Each row is followed by its group and then its class within the group.
[-37.2  -6.0 -24.0  26.0  -2.5   2.4  24.4  11.0   2.1  12.1 -24.9 -42.3
  21.3 -17.4  -6.4 -12.2  -9.4  13.6   5.4 -22.1  21.5  -2.2 -16.7  -8.1
   5.3  10.2 -11.8   2.2 -20.9  -3.3  28.7   7.6 -20.5  28.2 -21.2 -13.6
   6.5 -20.3 -68.5   5.1   8.9   5.1  -5.3 -11.3 -16.2  -4.2 -16.9  15.4
  -0.9  18.5   6.3   3.8  14.3  23.6 -13.1   3.2   3.6  -1.3 -15.5]
Rr > tt
[-45.6  -6.9 -13.4  34.8  -8.4   6.1  13.5  -0.6   4.9   2.4 -17.1 -13.6
  19.0 -20.1  -1.6 -14.5   3.2   9.7   9.3 -13.2  13.2 -10.1 -10.5  -6.1
  -5.4   9.9  -0.9  -3.3 -14.6  -5.8  28.9  18.1  -2.5  33.1 -21.9 -12.7
   7.6 -10.4 -57.8   5.3   7.8   3.4 -10.6   4.7  -8.5  -4.0   3.5  18.2
   0.8  20.9  -4.1  13.5   8.2  19.3 -16.5  10.3  11.1 -13.4  -4.8]
Rr > dt
[-55.3 -17.4  -9.1  39.5  -4.1 -16.8  22.5  14.3  -0.2  -5.4 -14.0 -11.1
  50.1 -27.5 -33.7 -24.4  -9.5  25.8  -5.0 -18.0  15.5 -35.2  -6.1  -5.1
  -7.6   9.1 -10.4  17.3  -1.8 -18.3   9.9  11.3 -11.3  24.8 -14.4   1.1
  11.7 -29.4 -65.6   4.0   3.8  12.1 -22.1  45.2 -19.9  -6.7  16.0  -0.3
   9.8  35.2 -12.6  10.9  21.8  22.3 -11.0   0.6  -3.8  -1.5 -17.9]
tc > Fh
[-55.6 -12.1 -29.2  33.4   1.9  25.1   8.0   5.0   5.2  -8.2  -0.7 -20.3
  14.4  -2.8  -4.9   8.2   0.3  -2.1  14.4 -15.0  17.5 -13.5 -16.4  -3.6
 -10.1   6.4  -7.7   0.1  -0.5  -4.7  40.9   4.1  -6.1  17.0 -14.9 -10.0
   7.5 -27.8 -40.9  -4.5  19.9  -5.3  -2.5  15.0  -9.8 -16.4   3.5  15.4
  12.1   3.5  -4.0  -4.6  18.2  30.7  -3.4   3.5   1.1  -5.9 -15.5]
fg > bn
[-54.1 -20.0 -18.0  39.5  -7.3  23.0   6.8  -9.2  -6.3  -5.1 -21.3 -26.1
  43.6 -12.6 -33.0 -14.6  -8.9  11.8   9.7 -23.4   9.6 -10.0  -3.1  -1.0
  -4.1   9.2 -10.2  11.3   3.9  -9.3  26.2  14.7 -15.8  26.8 -20.6  -2.1
   9.6  -9.7 -63.5  -3.0  21.3   9.2 -19.2  18.9 -14.3  -7.5  -2.6  10.6
  -7.1   3.9  -1.9   5.2  12.3  26.0  -8.8  12.8   3.2 -15.1 -15.1]
Rr > dt
[-56.6 -25.6 -19.4  54.8  -6.0  23.5  -1.6  -0.2   0.4  -5.7 -17.3 -19.4
  38.0 -17.7 -17.3  -6.9  11.5   6.0  20.6  -7.9  12.0 -27.3 -11.7  -1.3
  -7.2   8.3 -13.6   4.5  11.5 -23.7  31.2  24.5  -3.6  33.1 -16.6  -7.8
   2.4  -9.9 -72.9   2.9  25.5  -4.1  -8.6  26.0 -13.3 -14.9  28.4  23.1
  18.9  13.3 -22.7  22.9  15.7  29.4 -14.8   6.8   9.6 -26.5 -24.9]
Rr > dt
[-32.1 -15.5   9.4  25.3   1.6 -14.4  -0.2   6.0  -1.1  -8.9 -10.5   0.2
  16.4 -17.0 -23.0 -16.1 -16.2  10.6  -6.5 -12.4   7.7 -12.1  -3.9   2.4
  -2.0   3.7  -6.9  25.7  -2.6 -17.9  -0.9   1.3  17.0   6.1   7.1   1.3
   4.8 -19.2 -34.2  -2.7  11.9   3.8 -11.1  35.0  -8.7   0.5  17.3 -10.1
   2.5  16.0  -4.8  14.2  11.0   2.8 -18.9  -2.0  -0.3  -0.7  -4.2]
tc > Fh
[-24.4 -33.1  -8.6  12.7 -11.1  21.9   2.6  -6.3   4.5  -1.7  -6.1 -21.8
   1.9   5.0 -25.0  -1.7   6.6  -7.3  18.6 -24.3   3.6  -0.9   7.0   0.5
  -6.6   4.8 -12.6  -8.7  10.9   4.7  24.4   7.2 -27.7  -1.7  -3.1  -5.1
   5.8   7.5 -21.7  -2.6  18.5   2.6 -16.0  28.8 -10.5  -8.3   6.5   9.4
  -8.0  -3.1 -16.9  28.0   5.4  28.9  -4.4   2.7 -17.2   2.4  -2.7]
qb > lt
[-31.9 -43.6  -9.6  27.1  -8.3  26.4   3.8  -0.2   3.8 -17.6 -15.9 -19.3
  -4.7   5.3 -18.2   8.0   4.3  -4.6  24.4 -19.2   3.6  -1.4   4.9 -10.5
 -16.2   5.6 -17.1 -11.9   5.7   4.0  33.7   3.8 -30.7  -3.9   4.3 -10.0
   0.2  -9.6  -8.7   3.5  29.9  -1.1 -30.0  40.8  -1.6  -4.9  20.3   2.6
  11.0  -3.7  -5.0  36.3   4.6  40.0  -5.6   8.0 -19.3  -0.1  -8.8]
qb > lt
[-57.6 -13.3 -20.9  33.4  -6.9   6.8  20.4  19.1  -5.3   2.4   0.2 -22.8
  55.7 -22.0  -7.6  -9.6   1.3  22.5   3.2 -21.5  24.0 -20.2 -20.9 -12.7
  -8.6   9.9  -3.5   1.6  -4.7  -7.8  24.7  15.8  -6.7  29.5 -16.5 -23.5
  16.9 -24.3 -77.3  12.5   1.9   4.2  -7.5  23.8 -25.1 -20.3   3.2  22.3
   9.2  25.9 -10.3  12.3  14.6  31.5 -20.3  -5.0   5.9 -17.4 -30.5]
Rr > tt
[-21.0 -26.6 -14.6   9.8  -0.6   8.7  12.0  -3.9   3.0  -4.9  -7.4 -26.0
   8.9  -2.9 -20.5  -9.6  -2.0   5.6   9.1 -24.7   8.2   6.4  -6.2  -5.8
 -10.2   6.3 -16.9  -7.8   2.4   2.8  18.2   4.8 -34.2  -0.7  -1.1 -10.8
   7.3 -10.2 -34.4   8.9   7.6   2.9  -7.3  27.9 -18.7  -3.4  -1.1  -0.2
   2.1   9.1  -5.3  15.2   8.5  23.1  -7.1   1.7 -17.5   8.7 -13.9]
qb > Tj
[-48.6 -14.2 -21.1  34.1  -1.0  10.9  19.6  -0.9   0.4  -2.3 -24.3 -15.9
  28.0 -12.0   0.3  -4.1   8.2  12.9  14.5 -21.7  19.1 -21.6 -16.7  -0.3
  -4.9   8.9  -5.9   0.2   5.6 -13.9  32.7  10.1 -14.7  31.9 -14.7 -13.8
   6.7 -11.7 -61.4   3.3   8.3   6.0 -17.8  10.7 -12.4  -5.1   6.1  17.0
  -0.3  17.7  -8.2   2.8  11.3  20.5 -15.3   6.2  13.1  -8.8 -15.3]
Rr > dt
[-44.4  -1.8 -10.7  30.5  -5.1  16.1   6.9   4.0   3.1  -3.1 -13.1 -10.2
   8.0   2.6  -7.0  -4.6  -5.4 -11.7   1.6 -21.3  10.3  -1.1 -10.4  -0.6
  -4.8  -3.2   0.2  -5.7   2.0   4.3  19.8  -9.5  -9.6   0.1  -1.1   5.9
   9.0 -17.5 -15.8  -6.5  11.4   1.2 -28.5  31.4 -16.0  -2.5   2.3  -8.9
   7.0  10.5  -6.3  -5.8  15.5  25.1   5.2   3.4   0.3  -2.6  -9.9]
fg > zp
[-41.4 -20.4  -7.8  33.7  -3.2 -10.0  10.0   2.4   4.8 -13.7  -8.5  -7.6
  28.6 -19.2  -9.0  -4.6   7.8  13.4   8.0 -12.0  12.8 -21.3  -7.2  -6.2
  -9.1   4.8  -5.4  13.2   5.3 -14.2   9.5  -3.3   0.1  11.9 -14.7 -11.7
   6.3 -28.2 -49.3   1.9   4.7   6.1  -9.4  48.2 -17.3 -12.1  13.6   5.4
  14.4  11.9 -18.3  16.3   8.6  17.8  -9.9   0.6   3.8  -0.2 -17.8]
tc > zs
[-32.1 -20.1  -4.1   9.5   4.9  20.5   0.7  -2.4   2.9  -6.8  -8.0 -24.0
   4.9  19.6 -18.3   5.5  38.6   3.3 -28.8  -6.1  10.4   5.9   2.7 -11.2
 -11.8   5.0 -10.5  -7.0   5.7  -8.3  33.3  13.0 -14.9   6.0   1.9  -7.4
  -0.8  -2.9 -15.2   7.7  19.9   1.1 -21.3  18.3  -3.7  -8.6  21.0   7.2
   6.1   4.0  -0.2  32.6   1.1  34.8   2.1   0.6 -22.4  -7.8 -13.7]
qb > lt
[-44.9 -12.5 -27.5  34.0  -3.7   3.1  18.2   7.9  -7.3  -1.6  10.4 -10.1
  26.3  -9.6  -0.6   0.5  10.2  12.2   2.5  -7.6  18.9 -28.3 -11.7  -7.1
  -9.0  10.6  -1.3   3.1  -1.7 -28.8  37.6  24.3   0.2  28.1 -14.9 -22.8
   5.4 -13.7 -58.5   4.8  11.7  -3.2  -0.9  12.5 -11.2  -9.2   7.4  25.5
   0.7  10.8 -11.9   1.0  10.5  25.3 -14.8  27.5   4.7 -11.8 -12.1]
Rr > dt
